Here is a tiny trained network, its code and every weight. The questions are about switching its units off for an input and a target symbol, where a switched-off unit gives its printed mean instead of its output.

import numpy as np


def w(rows, s, z=0):
    codes = np.array(rows[::2]) - 128.0
    scale = np.full(codes.shape[1], s)
    scale[-1] = z or s
    return codes * scale


def f(y):
    return y / 2 * (1 + np.tanh(0.7978845608 * (y + 0.044715 * y**3)))


def softmax(a):
    e = np.exp(a - a.max(-1, keepdims=True))
    return e / e.sum(-1, keepdims=True)


def log_softmax(a):
    a = a - a.max(-1, keepdims=True)
    return a - np.log(np.exp(a).sum(-1, keepdims=True))


def net(x, mask):
    ids = ['βεζλμξφψω'.index(c) for c in x.split()]
    T = len(ids)
    res = E[ids] + P[:T]
    r = res
    for j in range(3):
        rows = slice(3 * j, 3 * j + 3)
        q, k, v = (r @ M[0][rows].T for M in (Q, K, V))
        z = softmax(np.where(np.tri(T) > 0, q @ k.T / 3**0.5, -1e9)) @ v
        o = O[0][rows]
        res = res + np.where(mask[j], z, o[:, -1]) @ o[:, :-1]
    y = f(res @ A[0][:, :-1].T + A[0][:, -1])
    res = res + np.where(mask[3:7], y, B[0][:, -1]) @ B[0][:, :-1]
    return log_softmax(res[-1] @ U[:, :-1].T + U[:, -1])


Q, K, V, O, A, B = {}, {}, {}, {}, {}, {}
E = w([
[170,224,71,87],'β',
[117,229,127,105],'ε',
[131,170,113,221],'ζ',
[75,200,182,8],'λ',
[66,221,213,103],'μ',
[173,163,88,218],'ξ',
[150,212,126,46],'φ',
[101,61,174,166],'ψ',
[184,63,132,133],'ω',
],0.015)
P = w([
[1,127,54,93],'0',
[98,162,125,99],'1',
[120,170,145,105],'2',
[136,175,144,114],'3',
[144,180,157,120],'4',
[153,179,159,122],'5',
[156,181,162,129],'6',
[162,182,166,129],'7',
[163,187,170,134],'8',
],0.012)
Q[0] = w([
[87,89,145,177],'head 1',
[132,116,200,112],'head 1',
[101,152,211,105],'head 1',
[121,226,207,61],'head 2',
[137,117,190,1],'head 2',
[180,115,199,162],'head 2',
[118,236,106,106],'head 3',
[137,178,125,63],'head 3',
[162,112,186,132],'head 3',
],0.013)
K[0] = w([
[11,37,113,134],'head 1',
[83,149,184,128],'head 1',
[130,162,224,122],'head 1',
[44,91,39,145],'head 2',
[89,58,75,6],'head 2',
[167,70,110,186],'head 2',
[70,124,56,175],'head 3',
[50,102,79,62],'head 3',
[159,58,121,142],'head 3',
],0.012)
V[0] = w([
[85,130,55,66],'head 1',
[153,126,86,172],'head 1',
[117,129,169,107],'head 1',
[129,27,121,131],'head 2',
[138,141,232,131],'head 2',
[139,119,137,91],'head 2',
[56,153,136,223],'head 3',
[247,137,57,183],'head 3',
[125,172,156,233],'head 3',
],0.013)
O[0] = w([
[160,141,167,162,204],'head 1',
[70,101,165,115,72],'head 1',
[166,113,71,152,155],'head 1',
[206,201,149,137,14],'head 2',
[87,140,211,83,25],'head 2',
[76,164,114,121,112],'head 2',
[204,95,168,114,186],'head 3',
[189,132,36,78,2],'head 3',
[205,128,155,4,83],'head 3',
],0.012,0.0088)
A[0] = w([
[35,90,116,100,65],'neuron 1',
[159,198,2,135,86],'neuron 2',
[117,119,112,119,254],'neuron 3',
[87,212,81,117,155],'neuron 4',
],0.012,0.0081)
B[0] = w([
[146,159,93,98,168],'neuron 1',
[35,98,227,49,244],'neuron 2',
[182,38,104,161,190],'neuron 3',
[155,188,2,81,210],'neuron 4',
],0.0093,0.011)
U = w([
[159,1,105,210,198],'β',
[177,133,109,91,255],'ε',
[77,95,100,48,176],'ζ',
[126,219,130,51,117],'λ',
[158,194,151,121,112],'μ',
[116,128,161,29,78],'ξ',
[85,164,138,129,15],'φ',
[152,170,63,140,90],'ψ',
[81,121,194,74,38],'ω',
],0.0098,0.0077)

Each question gives the input, a string of symbols that net reads in full, and the target symbol t.
The units are the heads (3 rows each of Q, K, V and O) and the neurons (one row each of A and B). Each row of codes is followed by its name. A weight is (code - 128) times the scale printed after its matrix; where a second scale follows, it is the last column's (O, A, B and U).
mask holds one flag per unit, heads first, then neurons. A switched-off unit (its flag False) gives its mean, the last column of its rows in O or B, instead of its output. The means were averaged over made-up inputs and are rounded, as every weight is.
A unit's drop is (log p(t) with every unit on - log p(t) with that unit switched off) / (log p(t) with every unit on - log p(t) with every unit switched off).
The circuit of an input: a set's keep is (log p(t) with only the set's units on - log p(t) with every unit switched off) / (log p(t) with every unit on - log p(t) with every unit switched off). Starting from all 7 units, units are removed one at a time, each time the one whose removal leaves the highest keep (on an exact tie, the one counted first), for as long as the keep stays at least 0.8.
units of the circuit, in order: the units of the circuit, biggest drop first
unit that matters most: the unit with the biggest drop
top k neurons: the k neurons with the biggest drops, biggest first
heads that matter: for each layer, one digit per head in row order, 1 if its drop is at least 0.15 and else 0, layers parted by /
input ω ε ε, target λ: units of the circuit, in order : [head 2; neuron 2; neuron 4; head 3]
input β β ξ ε, target ζ: units of the circuit, in order : [head 3; neuron 2; head 2]
input μ ε β ψ ψ φ ω φ, target ω: units of the circuit, in order : [head 3]
input β β β ξ ω ζ ξ, target ε: heads that matter : 111
input ξ ω ω μ β ω ζ β, target ξ: units of the circuit, in order : [neuron 2; head 3]
input β ε ε ε, target ζ: units of the circuit, in order : [neuron 2; head 3; head 2]
input ζ λ φ ζ μ ω ε ε, target ε: heads that matter : 001
input φ β μ β β β β, target ψ: heads that matter : 001
input ω μ λ ε μ μ ζ β ω, target ε: heads that matter : 011
input β β φ ζ ε ξ ε μ, target ζ: units of the circuit, in order : [neuron 2; head 1; head 3; head 2]
input μ λ ψ β φ φ φ ω λ, target ω: heads that matter : 011
input ψ β ψ ε λ β λ β φ, target μ: heads that matter : 011
input β λ ε ξ ω ζ ψ ψ, target ε: heads that matter : 011
input φ ω ε ε μ λ, target ψ: units of the circuit, in order : [head 3; neuron 2; neuron 4; head 1]
input β β ζ β ω φ, target ζ: unit that matters most : head 3
input λ β ψ ε ε β β ε λ, target φ: units of the circuit, in order : [head 3; neuron 2]
input ε λ β ε, target β: heads that matter : 010
input ε ξ β, target β: units of the circuit, in order : [neuron 2; head 2; head 3]
input β β μ, target ζ: units of the circuit, in order : [neuron 2; head 3; head 1; head 2]
input ω ε β β β, target λ: units of the circuit, in order : [head 2; neuron 2; neuron 4]
input ζ ε ε β ζ, target ε: top 2 neurons : [neuron 2; neuron 3]
input ξ ζ ω μ ε ε ε, target ξ: unit that matters most : neuron 2
input ε ζ λ, target β: top 2 neurons : [neuron 2; neuron 4]
input β β μ μ ζ ω ω ξ φ, target ζ: units of the circuit, in order : [neuron 2; head 3; head 2]
